Below is a small trained network, with its code and all its weights. Each question gives an input and a target symbol and asks what happens when units are switched off, that is, made to give their printed mean instead of their output.

import numpy as np


def w(rows, s, z=0):
    codes = np.array(rows[::2]) - 128.0
    scale = np.full(codes.shape[1], s)
    scale[-1] = z or s
    return codes * scale


def f(y):
    return y / 2 * (1 + np.tanh(0.7978845608 * (y + 0.044715 * y**3)))


def softmax(a):
    e = np.exp(a - a.max(-1, keepdims=True))
    return e / e.sum(-1, keepdims=True)


def log_softmax(a):
    a = a - a.max(-1, keepdims=True)
    return a - np.log(np.exp(a).sum(-1, keepdims=True))


def net(x, mask):
    ids = ['Ψβγεημξτ'.index(c) for c in x.split()]
    T = len(ids)
    res = E[ids] + P[:T]
    u = 0
    for l in range(3):
        r = res
        for j in range(2):
            rows = slice(2 * j, 2 * j + 2)
            q, k, v = (r @ M[l][rows].T for M in (Q, K, V))
            z = softmax(np.where(np.tri(T) > 0, q @ k.T / 2**0.5, -1e9)) @ v
            o = O[l][rows]
            res = res + np.where(mask[u + j], z, o[:, -1]) @ o[:, :-1]
        u += 2
        y = f(res @ A[l][:, :-1].T + A[l][:, -1])
        res = res + np.where(mask[u : u + 8], y, B[l][:, -1]) @ B[l][:, :-1]
        u += 8
    return log_softmax(res[-1] @ U[:, :-1].T + U[:, -1])


Q, K, V, O, A, B = {}, {}, {}, {}, {}, {}
E = w([
[63,85,88,45,134,58,140,254,159,121,154,120],'Ψ',
[217,66,150,47,65,162,199,133,165,106,49,154],'β',
[133,196,80,111,190,88,116,78,127,159,111,243],'γ',
[135,250,203,106,82,65,87,111,113,44,86,147],'ε',
[202,49,154,215,69,106,64,140,154,126,131,106],'η',
[47,144,191,122,111,188,18,36,195,107,179,115],'μ',
[172,136,114,204,167,122,99,52,106,71,80,135],'ξ',
[124,49,65,213,209,122,132,95,202,240,94,100],'τ',
],0.0073)
P = w([
[155,115,116,182,91,74,127,79,16,153,82,35],'0',
[118,142,195,51,121,180,105,175,254,193,16,185],'1',
[122,99,153,71,116,127,114,142,205,162,62,188],'2',
[134,58,139,78,123,94,89,103,210,140,75,192],'3',
[114,138,148,82,136,182,226,162,28,128,145,67],'4',
[132,103,136,112,130,147,193,127,101,122,153,85],'5',
[151,107,144,135,126,104,174,107,109,90,162,101],'6',
[179,64,126,236,146,75,127,18,112,73,173,104],'7',
[147,108,131,103,128,148,97,114,208,104,139,184],'8',
[153,92,124,88,114,143,84,90,204,91,141,177],'9',
[146,79,140,119,107,119,58,43,225,82,129,210],'10',
],0.0049)
Q[0] = w([
[104,205,130,124,129,147,168,174,24,146,168,51],'L0H1',
[113,160,135,139,90,143,112,81,161,155,149,79],'L0H1',
[130,162,112,105,146,159,191,182,31,224,176,73],'L0H2',
[170,42,119,183,110,2,32,51,232,40,124,208],'L0H2',
],0.0057)
K[0] = w([
[100,170,176,43,106,214,136,215,220,142,58,224],'L0H1',
[88,166,136,98,121,144,77,72,116,58,175,120],'L0H1',
[100,174,238,68,126,233,45,194,221,215,88,206],'L0H2',
[76,114,23,148,185,3,233,61,16,54,212,71],'L0H2',
],0.0046)
V[0] = w([
[141,103,51,243,188,26,137,153,40,197,125,58],'L0H1',
[32,132,177,121,150,206,68,78,187,85,164,79],'L0H1',
[138,191,37,112,255,163,169,47,122,132,95,230],'L0H2',
[27,140,89,55,192,47,136,236,193,223,212,155],'L0H2',
],0.0048)
O[0] = w([
[108,165,58,152,41,150,123,61,104,228,129,92,120],'L0H1',
[76,128,189,192,253,177,112,146,99,106,148,111,140],'L0H1',
[71,155,107,213,95,105,245,72,162,96,145,216,72],'L0H2',
[89,139,68,87,120,254,123,149,167,72,74,130,2],'L0H2',
],0.0059,0.0026)
A[0] = w([
[191,100,85,154,49,38,149,42,73,141,144,145,160],'L0N1',
[76,109,149,67,192,180,151,114,208,23,150,227,103],'L0N2',
[58,152,69,199,199,141,218,60,162,175,165,154,188],'L0N3',
[108,112,193,181,206,140,87,71,108,167,203,111,197],'L0N4',
[105,154,48,58,70,138,109,61,121,196,175,126,160],'L0N5',
[69,56,152,147,151,127,137,181,221,166,132,150,191],'L0N6',
[220,47,118,91,59,113,217,160,154,140,34,122,180],'L0N7',
[174,254,159,88,171,56,206,49,131,67,110,241,255],'L0N8',
],0.0048,0.0026)
B[0] = w([
[180,187,167,136,73,78,154,156,148,193,156,166,232],'L0N1',
[166,58,117,221,121,183,52,183,146,39,159,177,162],'L0N2',
[162,58,46,217,88,141,121,135,107,183,187,137,146],'L0N3',
[104,69,130,207,169,90,72,106,102,145,167,50,234],'L0N4',
[121,193,80,136,20,195,143,114,103,174,70,158,143],'L0N5',
[93,71,38,164,157,113,125,50,158,103,125,197,195],'L0N6',
[131,92,189,80,188,121,165,172,227,207,74,139,235],'L0N7',
[183,113,165,168,57,73,56,253,73,84,98,186,253],'L0N8',
],0.0047,0.0029)
Q[1] = w([
[64,157,60,118,100,114,193,143,145,116,95,77],'L1H1',
[67,79,126,157,131,21,34,144,190,90,25,166],'L1H1',
[93,136,117,143,216,172,56,138,27,124,237,116],'L1H2',
[127,102,110,231,136,39,3,166,201,143,107,144],'L1H2',
],0.0039)
K[1] = w([
[106,107,103,174,161,195,135,101,161,212,93,148],'L1H1',
[214,207,64,198,29,36,245,85,41,195,250,98],'L1H1',
[53,150,93,164,209,146,41,103,165,100,149,204],'L1H2',
[85,181,253,201,138,123,89,70,38,48,246,50],'L1H2',
],0.0039)
V[1] = w([
[152,70,88,235,170,120,188,50,211,161,205,182],'L1H1',
[67,218,70,156,97,149,115,104,51,32,160,195],'L1H1',
[113,102,41,41,95,191,170,198,206,160,50,179],'L1H2',
[225,198,193,104,57,21,170,253,194,139,44,210],'L1H2',
],0.0046)
O[1] = w([
[127,51,197,231,176,131,210,113,245,169,121,225,144],'L1H1',
[67,151,165,146,35,114,226,146,56,77,45,65,2],'L1H1',
[166,220,27,179,67,193,142,147,165,89,178,125,11],'L1H2',
[138,138,106,122,134,109,123,32,72,86,222,253,208],'L1H2',
],0.005,0.0042)
A[1] = w([
[219,111,49,148,137,157,163,145,162,163,132,183,143],'L1N1',
[183,35,148,185,165,171,90,143,206,114,169,74,250],'L1N2',
[200,117,130,108,198,131,75,151,122,131,151,157,194],'L1N3',
[102,160,82,157,129,93,57,48,119,101,210,137,128],'L1N4',
[147,93,164,74,210,51,195,217,125,118,55,131,224],'L1N5',
[191,77,104,149,223,150,50,116,157,166,124,64,215],'L1N6',
[168,146,188,90,69,196,174,96,148,118,4,104,199],'L1N7',
[139,83,227,88,152,146,81,193,145,106,138,78,162],'L1N8',
],0.0047,0.0023)
B[1] = w([
[136,21,125,159,39,161,80,160,168,106,160,142,171],'L1N1',
[100,125,54,151,26,122,108,126,145,88,134,212,255],'L1N2',
[174,56,120,65,104,122,51,156,122,95,148,150,218],'L1N3',
[170,253,111,40,129,143,109,65,50,185,114,99,170],'L1N4',
[50,141,40,90,201,51,87,29,65,145,81,73,193],'L1N5',
[192,92,76,113,29,133,49,143,144,151,127,186,245],'L1N6',
[94,194,66,118,236,56,118,57,172,224,15,30,127],'L1N7',
[146,38,92,155,108,93,90,140,158,59,153,161,204],'L1N8',
],0.0045,0.0065)
Q[2] = w([
[171,142,74,170,114,134,113,193,84,146,156,94],'L2H1',
[70,109,104,145,103,24,77,84,177,113,109,255],'L2H1',
[131,66,102,115,124,47,65,22,174,116,147,232],'L2H2',
[110,153,131,181,130,228,183,236,122,165,127,64],'L2H2',
],0.0043)
K[2] = w([
[90,142,121,37,164,220,168,147,136,106,72,144],'L2H1',
[109,177,109,173,97,73,169,102,25,183,138,4],'L2H1',
[136,140,36,147,32,111,134,117,78,154,133,76],'L2H2',
[144,113,198,127,236,210,149,110,180,57,149,203],'L2H2',
],0.0038)
V[2] = w([
[78,124,51,3,120,182,73,199,145,41,80,80],'L2H1',
[90,182,215,100,243,75,164,126,41,40,115,52],'L2H1',
[91,131,46,138,159,238,183,142,210,125,111,106],'L2H2',
[148,208,111,81,66,123,151,147,10,47,137,178],'L2H2',
],0.0046)
O[2] = w([
[212,131,63,87,91,171,49,166,162,99,9,157,79],'L2H1',
[100,24,172,91,32,235,153,152,14,116,98,145,23],'L2H1',
[213,151,200,177,116,193,150,209,219,101,161,125,5],'L2H2',
[115,167,25,115,3,143,183,61,97,87,97,202,118],'L2H2',
],0.0045,0.012)
A[2] = w([
[89,76,51,79,56,172,125,81,89,228,42,155,213],'L2N1',
[67,172,69,69,94,174,185,232,126,70,113,52,10],'L2N2',
[223,115,109,63,114,111,150,156,104,42,147,165,49],'L2N3',
[100,103,165,123,100,102,148,100,34,108,106,162,24],'L2N4',
[254,195,63,145,134,158,53,123,154,66,47,143,239],'L2N5',
[56,224,93,167,76,105,229,63,176,41,140,113,122],'L2N6',
[77,36,84,61,20,191,106,104,17,137,54,140,153],'L2N7',
[27,124,130,97,228,83,166,57,93,197,154,79,90],'L2N8',
],0.0039,0.0014)
B[2] = w([
[225,198,147,104,176,207,143,66,65,164,102,45,222],'L2N1',
[34,66,219,183,107,76,169,171,203,77,186,253,116],'L2N2',
[67,59,93,133,116,83,110,157,171,105,191,157,153],'L2N3',
[147,48,155,149,147,160,137,184,108,101,246,163,171],'L2N4',
[83,138,109,23,74,118,69,223,151,217,151,70,226],'L2N5',
[139,170,27,164,216,76,92,74,121,94,16,74,185],'L2N6',
[243,155,192,159,228,187,92,92,115,110,167,97,187],'L2N7',
[43,206,154,60,96,127,129,125,140,241,72,45,255],'L2N8',
],0.0045,0.0041)
U = w([
[131,170,109,105,38,178,124,180,136,133,97,90,183],'Ψ',
[133,27,103,137,95,98,117,157,133,55,252,206,167],'β',
[89,147,85,187,89,116,198,78,138,62,57,144,203],'γ',
[181,106,143,106,157,186,143,96,65,105,146,96,35],'ε',
[138,223,88,65,194,78,87,73,118,209,77,69,182],'η',
[118,25,135,150,189,107,123,178,114,102,32,105,110],'μ',
[37,102,209,95,62,141,196,149,107,206,160,128,93],'ξ',
[176,201,190,174,196,155,147,146,177,145,171,102,4],'τ',
],0.004,0.0026)

Each question gives the input, a string of symbols that net reads in full, and the target symbol t.
The units are the heads (2 rows each of Q, K, V and O) and the neurons (one row each of A and B). Each row of codes is followed by its name. A weight is (code - 128) times the scale printed after its matrix; where a second scale follows, it is the last column's (O, A, B and U).
mask holds one flag per unit, layer by layer, with each layer's heads first. A switched-off unit (its flag False) gives its mean, the last column of its rows in O or B, instead of its output. The means were averaged over made-up inputs and are rounded, as every weight is.
A unit's drop is (log p(t) with every unit on - log p(t) with that unit switched off) / (log p(t) with every unit on - log p(t) with every unit switched off).
most important unit: the unit with the biggest drop
top k neurons: the k neurons with the biggest drops, biggest first
top k neurons in layer l: the k neurons of layer l with the biggest drops, biggest first
drop when u is switched off: that unit's drop, to one decimal
input τ η Ψ, target τ: most important unit => L2H2
input ε γ η γ Ψ η β η β, target ε: top 2 neurons in layer 2 => (L2N1; L2N7)
input γ ξ η μ η τ η μ ε β β, target γ: top 2 neurons => (L0N8; L0N5)
input ξ μ μ η μ η μ, target ξ: top 2 neurons => (L2N8; L0N1)
input γ μ η μ β τ η μ, target γ: top 2 neurons in layer 0 => (L0N8; L0N5)
input ε μ η ξ η, target ε: top 2 neurons => (L2N7; L2N1)
input ξ γ ε, target ξ: top 2 neurons in layer 2 => (L2N8; L2N4)
input Ψ β ε η η γ Ψ γ μ μ, target Ψ: top 2 neurons => (L2N5; L0N2)
input γ γ ξ γ, target γ: top 2 neurons => (L2N6; L0N5)
input μ η β γ ε μ ξ, target μ: top 2 neurons in layer 0 => (L0N4; L0N8)
input β ε Ψ γ μ γ γ, target β: top 3 neurons => (L0N8; L2N8; L2N3)
input μ Ψ μ η γ, target μ: top 2 neurons => (L0N8; L1N4)
input μ η β ε μ τ μ η γ η, target μ: top 2 neurons => (L0N4; L0N7)
input ξ γ η β ξ ξ ε ξ Ψ, target ξ: most important unit => L2H1
input μ β γ, target μ: top 2 neurons => (L0N8; L0N2)
input μ γ η, target μ: top 2 neurons in layer 1 => (L1N8; L1N4)
input ε η η η β ε γ μ, target ε: top 2 neurons in layer 1 => (L1N6; L1N2)
input μ β η γ η ξ μ γ η ξ β, target μ: top 4 neurons in layer 0 => (L0N7; L0N8; L0N2; L0N4)
input τ β τ β Ψ η η γ, target τ: top 2 neurons in layer 0 => (L0N8; L0N3)
input τ γ μ μ, target τ: most important unit => L2H2
input β η γ ε, target β: top 2 neurons => (L0N8; L2N3)
input ε ξ η ε ε η β, target ε: top 3 neurons => (L2N7; L2N1; L2N4)
input μ η Ψ γ μ η η ε, target μ: top 2 neurons => (L0N8; L0N4)
input β Ψ Ψ, target β: top 2 neurons in layer 0 => (L0N7; L0N2)
input τ Ψ η η, target τ: top 2 neurons in layer 0 => (L0N3; L0N8)
input μ Ψ μ η η μ μ, target μ: drop when L1H2 is switched off => 0.9
input ξ β μ η ε ε, target ξ: drop when L2N8 is switched off => 0.4
input β η Ψ η Ψ β, target β: drop when L0H1 is switched off => 0.6
input γ ε γ β γ η γ η μ γ, target γ: drop when L0H2 is switched off => 0.6
input β ξ β Ψ β β η β μ μ, target β: most important unit => L0H1
